(in the rows, 100 means zero)
Rows with their classes:
99	98	105	102	107	105	97	104	87	94	108	103	100	141	99	110	85	103	99	110	98	101	99	104	99	86	98	93	92	106 | Z969
92	108	107	111	86	101	94	104	83	90	110	105	107	144	94	107	97	111	102	109	103	86	94	100	100	81	82	99	92	103 | Z425
95	110	108	95	94	102	100	112	97	97	106	97	105	126	92	104	96	108	96	107	95	95	94	97	105	82	98	100	96	102 | Z425
95	105	101	106	93	100	94	102	90	95	106	103	107	123	99	103	96	104	102	105	102	93	95	103	97	88	88	98	93	103 | Z825
102	99	102	104	104	101	101	106	97	99	106	104	104	122	103	109	87	103	102	108	103	99	100	103	95	91	97	97	88	101 | Z669
95	101	108	103	99	108	90	110	85	95	105	104	108	144	97	106	91	105	96	106	96	92	98	102	100	86	93	101	91	107 | Z131
100	99	103	111	103	105	95	109	83	95	110	106	110	137	90	112	102	110	95	114	97	100	97	107	101	89	85	94	97	104 | Z941
99	92	108	108	117	110	97	105	83	91	111	105	98	148	91	110	88	108	95	110	100	102	103	108	99	85	96	89	94	105 | Z969
96	110	102	103	96	98	99	111	85	88	108	100	104	132	89	107	95	110	99	109	104	99	95	106	93	79	96	91	98	100 | Z425
108	103	107	96	113	105	102	110	97	93	113	101	103	128	89	109	93	109	88	107	99	106	98	113	103	86	89	85	100	102 | Z901
107	92	107	102	114	108	102	107	92	96	117	108	98	142	95	110	85	108	93	111	103	103	96	118	93	79	90	85	85	102 | Z969
100	100	107	113	102	104	96	106	78	93	109	105	105	140	92	106	91	109	97	114	98	92	97	103	105	82	90	95	97	108 | Z941
100	96	106	105	94	103	98	101	93	97	110	104	98	131	104	109	97	102	101	105	101	100	104	108	103	97	85	99	98	102 | Z901
108	106	117	97	119	115	97	119	101	100	110	97	94	126	87	98	87	111	87	109	81	97	87	92	117	71	105	93	104	106 | Z589
100	91	105	99	114	107	101	108	99	98	105	100	98	136	96	106	93	102	93	105	98	103	106	101	103	91	101	96	96	103 | Z969
98	100	100	100	97	99	99	95	96	98	105	103	105	118	106	106	91	101	108	107	103	96	97	100	96	93	100	112	87	101 | Z669
99	107	102	100	96	101	95	105	89	95	105	102	107	128	95	106	92	109	98	110	99	90	95	104	100	90	88	98	95	103 | Z425
98	97	113	108	102	110	96	115	79	100	117	109	108	166	93	118	84	117	97	121	99	87	91	103	105	64	85	99	76	104 | Z669
86	88	112	114	103	104	95	96	83	99	110	108	102	143	95	112	92	104	103	108	104	95	106	106	97	93	88	98	88	104 | Z969
100	104	107	104	98	105	93	103	96	101	106	104	107	111	92	98	97	108	95	105	96	94	92	101	101	76	92	99	98	103 | Z825
96	106	103	102	89	96	101	96	87	91	108	98	101	130	101	107	96	106	104	109	96	96	97	102	99	88	92	98	96	101 | Z425
100	111	110	102	98	102	99	115	95	92	111	96	105	133	89	103	97	111	93	110	99	94	92	101	107	76	91	94	99	103 | Z425
102	97	106	106	112	107	96	101	94	96	105	106	103	133	102	109	85	103	102	106	98	100	102	105	99	87	101	98	90	102 | Z969
102	102	100	92	113	101	101	131	84	90	116	107	108	151	84	113	82	116	87	111	105	113	99	119	87	77	93	80	87	99 | Z131
106	104	103	97	98	100	108	108	102	100	112	92	108	115	101	107	97	110	98	109	91	101	96	103	107	91	87	95	97	99 | Z493
105	100	113	100	113	110	97	109	101	101	107	98	98	125	92	95	87	107	91	108	90	95	90	91	113	77	103	97	106	103 | Z589
101	113	105	97	106	102	99	114	104	96	103	100	104	104	85	95	98	111	94	101	97	100	91	102	102	78	102	93	102	101 | Z425
100	97	101	103	113	103	101	114	86	92	112	105	108	142	91	114	88	113	95	110	102	106	102	111	92	83	93	85	88	100 | Z131
102	102	106	103	102	106	98	112	84	90	121	103	101	145	91	112	86	114	91	112	102	102	92	111	99	77	88	83	97	102 | Z425
105	97	109	103	124	110	105	123	94	90	114	105	97	147	88	109	86	114	87	112	97	109	101	113	99	79	96	82	90	101 | Z969
101	101	114	103	100	110	94	111	102	101	108	103	104	129	99	102	97	106	90	104	94	96	95	100	115	85	85	101	98	103 | Z901
98	98	107	106	95	103	96	96	95	98	107	106	107	132	105	105	98	101	95	103	99	93	101	108	105	95	82	105	92	102 | Z901
99	102	109	100	103	106	94	108	99	97	106	102	103	125	96	102	98	105	93	104	95	97	95	99	109	87	89	100	99	105 | Z901
103	99	112	103	100	112	97	112	101	101	110	103	103	134	96	102	96	107	90	107	93	96	95	103	114	85	87	103	98	103 | Z901
94	99	105	105	104	107	95	110	93	101	98	108	115	135	97	107	97	103	96	105	95	94	100	100	108	90	88	107	92	102 | Z131
125	95	107	113	94	104	94	90	92	101	99	104	106	127	112	103	94	98	113	106	98	87	99	93	108	93	92	117	82	104 | Z969
98	105	102	106	94	102	95	100	93	97	105	103	100	118	97	101	95	106	101	103	104	91	93	103	94	90	93	102	93	102 | Z425
107	105	106	98	113	100	112	105	97	89	119	99	95	131	96	107	88	113	99	107	103	109	96	111	99	78	101	84	95	102 | Z493
100	89	103	112	100	104	102	92	86	96	107	105	101	139	104	113	93	101	104	109	103	99	104	106	97	94	87	101	85	100 | Z969
99	109	107	104	94	100	99	108	91	97	109	100	107	129	94	103	92	111	100	110	98	90	91	98	103	79	92	100	92	102 | Z425
102	100	99	98	106	97	105	111	95	99	106	105	98	121	97	106	89	106	99	107	101	97	98	106	94	86	102	93	88	101 | Z669
101	99	108	103	104	104	100	107	91	90	116	102	102	152	102	112	93	107	96	111	98	105	101	106	106	84	86	90	99	104 | Z901
108	103	102	98	99	101	97	100	90	104	114	102	105	116	96	108	90	111	97	116	98	96	89	100	101	85	87	92	101	106 | Z941
97	108	109	106	95	103	99	95	92	99	109	96	105	133	97	104	98	110	105	111	100	92	94	99	104	82	90	101	96	104 | Z425
94	96	102	108	92	102	100	94	87	99	109	106	104	144	104	110	91	105	109	113	103	91	96	104	97	90	85	106	80	102 | Z669
101	93	99	102	110	103	97	103	95	102	98	103	96	99	103	100	95	97	98	98	96	103	102	98	101	102	110	97	102	102 | Z969
104	115	108	108	103	115	97	116	94	94	110	103	106	124	91	101	92	110	94	107	97	98	90	104	106	74	97	94	101	102 | Z425
92	90	105	118	104	105	96	92	89	95	99	111	105	141	101	111	98	96	107	102	103	93	109	105	100	98	87	108	85	104 | Z969
95	104	102	105	96	99	99	105	87	94	114	100	107	133	98	107	97	109	101	109	102	95	98	102	99	86	91	98	95	102 | Z425
96	100	103	99	97	100	99	112	91	95	103	106	109	136	96	108	91	104	99	105	99	96	100	101	100	92	93	102	86	100 | Z131
100	98	107	106	113	99	99	104	97	98	105	105	105	131	97	105	89	106	100	105	91	100	99	104	108	86	97	98	93	98 | Z969
106	98	101	102	102	103	102	104	93	100	106	107	102	128	101	105	91	106	102	110	99	98	96	100	102	86	97	99	88	101 | Z669
105	111	103	98	101	96	105	112	98	95	110	98	100	111	90	98	96	112	95	107	108	101	91	106	98	79	100	89	101	101 | Z425
98	97	102	99	93	99	99	98	94	100	104	103	102	131	108	110	92	105	105	110	102	95	102	101	98	94	91	105	85	100 | Z669
99	112	101	101	95	99	105	110	90	88	114	102	103	133	89	109	92	115	96	111	105	101	94	96	96	75	94	91	93	101 | Z425
97	98	106	106	103	104	94	107	91	96	106	108	107	147	98	111	90	106	98	106	100	96	100	105	95	86	87	101	84	102 | Z131
104	94	100	99	106	105	98	109	91	94	116	103	103	137	94	112	92	110	91	105	100	103	97	116	95	88	90	88	95	103 | Z969
98	105	95	102	98	90	104	106	87	89	106	98	101	118	97	111	100	104	104	106	104	103	103	109	95	98	99	92	100	102 | Z425
103	97	107	92	112	107	103	108	104	97	102	101	93	129	100	102	91	101	97	105	98	105	101	100	101	89	114	98	94	101 | Z969

Rows with their classes:
108	86	92	95	108	95	116	101	108	91	114	85	98	101	107	95	98	91	108	109	110	93	79	108	122	108	108	95	101	91 | Z672
104	87	104	99	101	94	106	99	114	98	102	107	102	103	103	101	100	94	107	107	98	97	88	101	104	102	86	78	103	95 | Z842
111	77	88	98	100	98	113	72	128	88	109	106	92	119	109	99	94	91	112	104	72	99	93	91	125	94	90	73	99	84 | Z842
116	98	97	108	98	97	124	101	111	93	104	97	101	108	98	92	97	90	102	106	92	97	61	104	109	101	109	86	104	127 | Z672
106	88	92	100	98	102	119	93	105	91	107	93	105	109	102	95	97	95	97	98	82	107	95	99	97	98	96	86	105	112 | Z672
103	94	101	100	100	104	101	111	103	96	97	112	102	100	97	95	107	105	97	102	104	96	101	91	89	96	99	95	97	123 | Z842
123	95	89	94	95	98	129	99	110	89	97	100	101	102	99	91	95	80	98	107	86	100	68	100	107	97	102	82	106	134 | Z672
114	96	89	95	98	101	121	96	98	92	121	94	100	109	100	99	97	98	94	96	88	104	92	101	101	99	102	90	102	115 | Z672
114	90	104	98	82	84	109	77	144	98	90	117	100	95	96	90	98	90	106	108	68	101	81	103	95	100	97	84	104	117 | Z842
106	85	84	101	106	104	107	118	97	95	111	107	98	111	96	103	96	101	122	101	108	94	94	97	93	97	99	90	106	137 | Z842
110	95	92	103	93	104	131	89	97	87	124	83	103	103	99	96	96	83	88	108	110	98	72	97	108	106	99	89	103	108 | Z672
111	84	84	97	103	102	90	93	117	97	99	106	96	112	102	96	95	90	107	108	93	98	76	98	105	99	98	86	102	110 | Z842
114	92	100	97	102	100	125	106	108	90	105	98	100	107	101	96	91	86	95	103	74	102	83	101	100	96	93	84	100	141 | Z672
109	80	89	102	105	104	112	77	109	93	111	97	95	111	106	102	94	92	112	97	100	96	82	102	103	107	99	82	110	83 | Z842
114	95	89	98	101	99	126	107	102	93	92	95	100	100	98	94	97	86	97	117	83	103	78	88	102	101	103	85	100	144 | Z672
105	91	97	100	100	102	110	92	112	97	93	110	94	109	102	98	77	97	108	103	79	99	98	92	88	98	90	88	118	108 | Z842
110	93	97	96	101	100	104	111	114	93	85	107	100	106	102	95	99	88	105	105	107	96	90	105	93	104	101	91	105	120 | Z842
116	82	89	95	96	94	115	102	116	86	98	98	97	103	103	89	90	99	102	107	75	98	73	101	100	98	88	79	103	137 | Z672
